Below is a small trained network, with its code and all its weights. Each question gives an input and a target symbol and asks what happens when units are switched off, that is, made to give their printed mean instead of their output.

import numpy as np


def w(rows, s, z=0):
    codes = np.array(rows[::2]) - 128.0
    scale = np.full(codes.shape[1], s)
    scale[-1] = z or s
    return codes * scale


def norm(h):
    return h / np.sqrt((h * h).mean(-1, keepdims=True) + 1e-5)


def f(y):
    return np.maximum(y, 0)


def softmax(a):
    e = np.exp(a - a.max(-1, keepdims=True))
    return e / e.sum(-1, keepdims=True)


def log_softmax(a):
    a = a - a.max(-1, keepdims=True)
    return a - np.log(np.exp(a).sum(-1, keepdims=True))


def net(x, mask):
    ids = ['αβγεζηθλμξπστ'.index(c) for c in x.split()]
    T = len(ids)
    res = E[ids] + P[:T]
    r = norm(res)
    for j in range(2):
        rows = slice(4 * j, 4 * j + 4)
        q, k, v = (r @ M[0][rows].T for M in (Q, K, V))
        z = softmax(np.where(np.tri(T) > 0, q @ k.T / 4**0.5, -1e9)) @ v
        o = O[0][rows]
        res = res + np.where(mask[j], z, o[:, -1]) @ o[:, :-1]
    y = f(norm(res) @ A[0][:, :-1].T + A[0][:, -1])
    res = res + np.where(mask[2:26], y, B[0][:, -1]) @ B[0][:, :-1]
    return log_softmax(norm(res)[-1] @ U[:, :-1].T + U[:, -1])


Q, K, V, O, A, B = {}, {}, {}, {}, {}, {}
E = w([
[197,186,38],'α',
[46,87,108],'β',
[203,162,66],'γ',
[234,174,137],'ε',
[149,132,37],'ζ',
[65,84,145],'η',
[184,121,126],'θ',
[188,161,55],'λ',
[195,196,22],'μ',
[45,115,42],'ξ',
[186,133,89],'π',
[61,88,173],'σ',
[4,96,175],'τ',
],0.011)
P = w([
[172,4,117],'0',
[129,166,160],'1',
[101,121,31],'2',
[126,174,162],'3',
[92,109,29],'4',
[124,183,162],'5',
[89,102,38],'6',
[120,198,167],'7',
[39,67,15],'8',
],0.015)
Q[0] = w([
[123,215,190],'h1',
[136,181,167],'h1',
[120,186,161],'h1',
[119,254,238],'h1',
[62,168,122],'h2',
[180,145,162],'h2',
[105,76,133],'h2',
[91,165,156],'h2',
],0.05)
K[0] = w([
[154,41,108],'h1',
[151,72,116],'h1',
[149,51,114],'h1',
[162,3,84],'h1',
[103,130,72],'h2',
[207,144,146],'h2',
[56,76,163],'h2',
[169,123,68],'h2',
],0.041)
V[0] = w([
[147,85,251],'h1',
[60,110,87],'h1',
[95,59,67],'h1',
[88,162,124],'h1',
[134,140,128],'h2',
[134,137,141],'h2',
[124,120,131],'h2',
[134,141,129],'h2',
],0.029)
O[0] = w([
[136,100,252,94],'h1',
[120,75,90,44],'h1',
[56,80,113,204],'h1',
[170,116,96,3],'h1',
[113,120,135,137],'h2',
[112,128,123,104],'h2',
[135,134,121,114],'h2',
[116,122,137,136],'h2',
],0.038,0.006)
A[0] = w([
[149,217,161,126],'n1',
[104,84,66,39],'n2',
[149,211,159,133],'n3',
[124,219,148,88],'n4',
[190,82,217,150],'n5',
[146,147,125,122],'n6',
[184,37,104,82],'n7',
[86,162,148,14],'n8',
[136,151,138,134],'n9',
[140,156,128,34],'n10',
[73,135,106,149],'n11',
[176,116,50,17],'n12',
[180,80,110,181],'n13',
[75,207,148,146],'n14',
[172,169,123,143],'n15',
[214,2,126,70],'n16',
[124,110,37,49],'n17',
[65,245,167,45],'n18',
[101,149,147,71],'n19',
[177,180,123,140],'n20',
[172,8,109,114],'n21',
[138,132,83,221],'n22',
[79,174,61,152],'n23',
[148,178,136,2],'n24',
],0.027,0.0093)
B[0] = w([
[50,83,130,221],'n1',
[54,164,156,189],'n2',
[67,73,126,218],'n3',
[54,99,147,189],'n4',
[209,75,53,219],'n5',
[145,130,134,160],'n6',
[71,155,206,160],'n7',
[160,186,95,146],'n8',
[116,110,122,157],'n9',
[106,144,149,136],'n10',
[157,130,135,251],'n11',
[5,136,131,181],'n12',
[70,155,167,180],'n13',
[75,114,196,228],'n14',
[190,124,121,212],'n15',
[95,254,210,175],'n16',
[220,83,163,198],'n17',
[212,212,100,197],'n18',
[120,162,141,149],'n19',
[192,134,129,225],'n20',
[183,231,94,189],'n21',
[127,162,190,225],'n22',
[166,93,41,254],'n23',
[90,187,156,151],'n24',
],0.068,0.0098)
U = w([
[76,75,245,63],'α',
[199,166,10,150],'β',
[12,144,115,183],'γ',
[89,233,217,80],'ε',
[35,14,50,2],'ζ',
[191,17,152,102],'η',
[87,239,20,23],'θ',
[184,232,118,184],'λ',
[112,84,12,200],'μ',
[149,18,154,167],'ξ',
[185,78,29,178],'π',
[234,165,190,196],'σ',
[253,95,121,157],'τ',
],0.022,0.0041)

Each question gives the input, a string of symbols that net reads in full, and the target symbol t.
The units are the heads (4 rows each of Q, K, V and O) and the neurons (one row each of A and B). Each row of codes is followed by its name. A weight is (code - 128) times the scale printed after its matrix; where a second scale follows, it is the last column's (O, A, B and U).
mask holds one flag per unit, heads first, then neurons. A switched-off unit (its flag False) gives its mean, the last column of its rows in O or B, instead of its output. The means were averaged over made-up inputs and are rounded, as every weight is.
A unit's drop is (log p(t) with every unit on - log p(t) with that unit switched off) / (log p(t) with every unit on - log p(t) with every unit switched off).
The circuit of an input: a set's keep is (log p(t) with only the set's units on - log p(t) with every unit switched off) / (log p(t) with every unit on - log p(t) with every unit switched off). Starting from the 12 units with the biggest drops (on a tie, the unit counted first), units are removed one at a time, each time the one whose removal leaves the highest keep (on an exact tie, the one counted first), for as long as the keep stays at least 0.8.
units of the circuit, in order: the units of the circuit, biggest drop first
unit that matters most: the unit with the biggest drop
top k neurons: the k neurons with the biggest drops, biggest first
heads that matter: for each layer, one digit per head in row order, 1 if its drop is at least 0.15 and else 0, layers parted by /
input π ξ ζ π μ ξ α σ α, target τ: heads that matter => 00
input θ ξ λ θ, target σ: unit that matters most => h1
input γ λ η γ β, target γ: heads that matter => 10
input λ λ λ ζ θ η η, target σ: heads that matter => 10
input ε π α π λ γ, target α: heads that matter => 10
input π λ ε α γ π ξ π ξ, target α: top 4 neurons => [n1; n3; n20; n15]
input β λ μ ξ π, target θ: top 2 neurons => [n12; n23]
input β θ π π, target γ: units of the circuit, in order => [h1; n21]
input λ σ θ, target τ: heads that matter => 00
input σ π θ η σ, target σ: units of the circuit, in order => [n16; n5; h1]
input λ β λ π π, target α: top 4 neurons => [n1; n3; n4; n23]
input β τ τ θ β π γ ε, target γ: heads that matter => 10
input μ π λ, target α: heads that matter => 10
input μ π π π η π α α π, target μ: units of the circuit, in order => [n23]
input λ μ λ π β, target α: units of the circuit, in order => [h1; n1; n3; n15]
input γ θ ξ σ σ, target τ: units of the circuit, in order => [n5; h1]
input λ γ λ π ζ β, target θ: top 2 neurons => [n23; n5]
input λ π ε λ α, target ζ: top 4 neurons => [n1; n3; n12; n4]
input η η π γ λ, target γ: units of the circuit, in order => [h1; n1; n3]
input θ π ξ, target α: units of the circuit, in order => [h1; n1; n3; n20]
input ε π μ λ π μ ε ζ θ, target β: units of the circuit, in order => [h1]
input θ λ λ η π λ, target σ: top 4 neurons => [n18; n5; n23; n1]
input β γ τ α, target γ: top 3 neurons => [n5; n18; n23]
input α α α, target μ: top 2 neurons => [n23; n12]
input π γ ξ π ε, target α: top 3 neurons => [n1; n3; n4]
input π λ ξ π η, target α: top 3 neurons => [n1; n3; n4]
input α λ ζ θ, target β: top neuron => [n23]
